Below is a small trained network, with its code and all its weights. Each question gives an input and a class and asks what happens when units are switched off, that is, made to give their printed mean instead of their output.

import numpy as np


def w(rows, s, z=0):
    codes = np.array(rows[::2]) - 128.0
    scale = np.full(codes.shape[1], s)
    scale[-1] = z or s
    return codes * scale


def f(y):
    return y / 2 * (1 + np.tanh(0.7978845608 * (y + 0.044715 * y**3)))


def log_softmax(a):
    a = a - a.max(-1, keepdims=True)
    return a - np.log(np.exp(a).sum(-1, keepdims=True))


def net(x, mask):
    res = np.array(x, float).reshape(1, 6) / 4 @ E
    y = f(res @ A[0][:, :-1].T + A[0][:, -1])
    res = res + np.where(mask, y, B[0][:, -1]) @ B[0][:, :-1]
    return log_softmax(res[-1] @ U[:, :-1].T + U[:, -1])


A, B = {}, {}
E = w([
[10,162,177,148],'x0',
[115,177,152,49],'x1',
[96,76,193,130],'x2',
[161,103,188,99],'x3',
[190,212,216,163],'x4',
[142,190,127,57],'x5',
],0.012)
A[0] = w([
[184,165,128,63,90],'neuron 0',
[152,57,209,102,58],'neuron 1',
[91,92,93,71,95],'neuron 2',
[55,172,136,146,119],'neuron 3',
[136,163,131,126,65],'neuron 4',
[157,117,217,94,65],'neuron 5',
[159,73,134,189,65],'neuron 6',
[76,136,184,118,126],'neuron 7',
[120,107,126,204,135],'neuron 8',
[65,100,109,135,211],'neuron 9',
[212,72,190,81,175],'neuron 10',
[92,200,74,91,227],'neuron 11',
[182,109,107,140,68],'neuron 12',
[123,205,94,180,138],'neuron 13',
[179,248,137,105,57],'neuron 14',
[125,165,104,155,145],'neuron 15',
[161,126,122,96,70],'neuron 16',
[175,193,134,103,55],'neuron 17',
[171,102,72,99,99],'neuron 18',
[72,101,202,111,145],'neuron 19',
[53,154,147,131,56],'neuron 20',
[127,229,143,107,89],'neuron 21',
[158,101,74,212,93],'neuron 22',
[161,89,110,109,36],'neuron 23',
[138,240,148,107,2],'neuron 24',
[83,138,144,155,61],'neuron 25',
[138,129,80,146,66],'neuron 26',
[184,150,131,10,78],'neuron 27',
[118,81,205,70,80],'neuron 28',
[129,216,129,132,126],'neuron 29',
[157,45,169,137,112],'neuron 30',
[125,242,152,95,83],'neuron 31',
[120,102,178,218,75],'neuron 32',
[76,183,217,126,246],'neuron 33',
[163,92,42,195,158],'neuron 34',
],0.011,0.0072)
B[0] = w([
[173,175,78,111,182],'neuron 0',
[42,199,124,207,168],'neuron 1',
[109,125,91,95,174],'neuron 2',
[138,41,196,94,177],'neuron 3',
[147,130,134,135,130],'neuron 4',
[124,200,133,134,172],'neuron 5',
[141,122,146,200,174],'neuron 6',
[64,61,160,115,177],'neuron 7',
[114,75,194,130,185],'neuron 8',
[123,73,137,60,209],'neuron 9',
[72,244,51,232,215],'neuron 10',
[182,88,152,9,216],'neuron 11',
[125,104,79,162,155],'neuron 12',
[174,81,170,121,175],'neuron 13',
[220,175,174,138,204],'neuron 14',
[167,89,144,106,151],'neuron 15',
[138,173,91,153,139],'neuron 16',
[168,134,115,108,169],'neuron 17',
[94,113,5,122,182],'neuron 18',
[13,95,147,151,196],'neuron 19',
[115,69,147,93,161],'neuron 20',
[165,170,197,76,184],'neuron 21',
[176,74,150,164,200],'neuron 22',
[168,144,102,128,141],'neuron 23',
[147,170,192,118,176],'neuron 24',
[127,106,155,115,144],'neuron 25',
[131,74,93,117,145],'neuron 26',
[133,249,25,62,203],'neuron 27',
[47,158,112,126,170],'neuron 28',
[209,123,211,130,176],'neuron 29',
[94,125,135,215,180],'neuron 30',
[148,190,177,93,196],'neuron 31',
[87,128,176,137,186],'neuron 32',
[108,91,245,38,246],'neuron 33',
[181,1,143,124,238],'neuron 34',
],0.007,0.012)
U = w([
[65,195,149,162,114],'0',
[236,195,167,103,116],'1',
[177,51,77,137,118],'2',
[159,94,149,103,250],'3',
[114,107,167,82,87],'4',
[194,62,131,235,94],'5',
[193,186,12,137,110],'6',
],0.011)

Each question gives the input, the list of numbers given to net, and the class t.
The units are the neurons (one row each of A and B). Each row of codes is followed by its name. A weight is (code - 128) times the scale printed after its matrix; where a second scale follows, it is the last column's (A, B and U).
mask holds one flag per neuron, in row order. A switched-off neuron (its flag False) gives its mean, the last column of its row in B, instead of its output. The means were averaged over made-up inputs and are rounded, as every weight is.
A unit's drop is (log p(t) with every unit on - log p(t) with that unit switched off) / (log p(t) with every unit on - log p(t) with every unit switched off).
The circuit of an input: a set's keep is (log p(t) with only the set's units on - log p(t) with every unit switched off) / (log p(t) with every unit on - log p(t) with every unit switched off). Starting from the 12 units with the biggest drops (on a tie, the unit counted first), units are removed one at a time, each time the one whose removal leaves the highest keep (on an exact tie, the one counted first), for as long as the keep stays at least 0.8.
units of the circuit, in order: the units of the circuit, biggest drop first
k most important neurons: the k neurons with the biggest drops, biggest first
drop when u is switched off: that unit's drop, to one decimal
input [6,-3,8,0,3,-6], class 4: 2 most important neurons : (neuron 33; neuron 10)
input [-2,-7,-8,-7,4,2], class 5: units of the circuit, in order : (neuron 34; neuron 22)
input [2,-2,-5,0,-5,5], class 6: units of the circuit, in order : (neuron 33)
input [4,2,6,6,-7,-8], class 0: units of the circuit, in order : (neuron 1; neuron 34)
input [-2,3,4,-7,1,-6], class 2: units of the circuit, in order : (neuron 33; neuron 31)
input [-7,2,3,-6,0,-1], class 2: 2 most important neurons : (neuron 34; neuron 27)
input [8,7,-3,2,3,1], class 1: 2 most important neurons : (neuron 14; neuron 31)
input [2,6,2,6,2,2], class 0: 3 most important neurons : (neuron 19; neuron 28; neuron 10)
input [8,3,8,5,8,-7], class 0: 2 most important neurons : (neuron 1; neuron 5)
input [5,2,5,0,8,2], class 4: 2 most important neurons : (neuron 33; neuron 19)
input [2,-7,4,-5,-5,0], class 5: 4 most important neurons : (neuron 11; neuron 27; neuron 33; neuron 22)
input [-1,7,-5,1,-6,7], class 6: 3 most important neurons : (neuron 27; neuron 33; neuron 18)
input [2,-3,5,8,8,6], class 0: 2 most important neurons : (neuron 10; neuron 1)
input [6,7,6,8,-1,-8], class 0: units of the circuit, in order : (neuron 1)
input [0,-1,6,-3,7,-1], class 0: 2 most important neurons : (neuron 34; neuron 11)
input [-3,1,6,7,-8,-1], class 0: drop when neuron 25 is switched off : 0.0
input [6,-6,-8,-3,-6,-3], class 2: drop when neuron 33 is switched off : 0.1
input [3,-3,0,-3,-7,0], class 2: drop when neuron 34 is switched off : 0.1
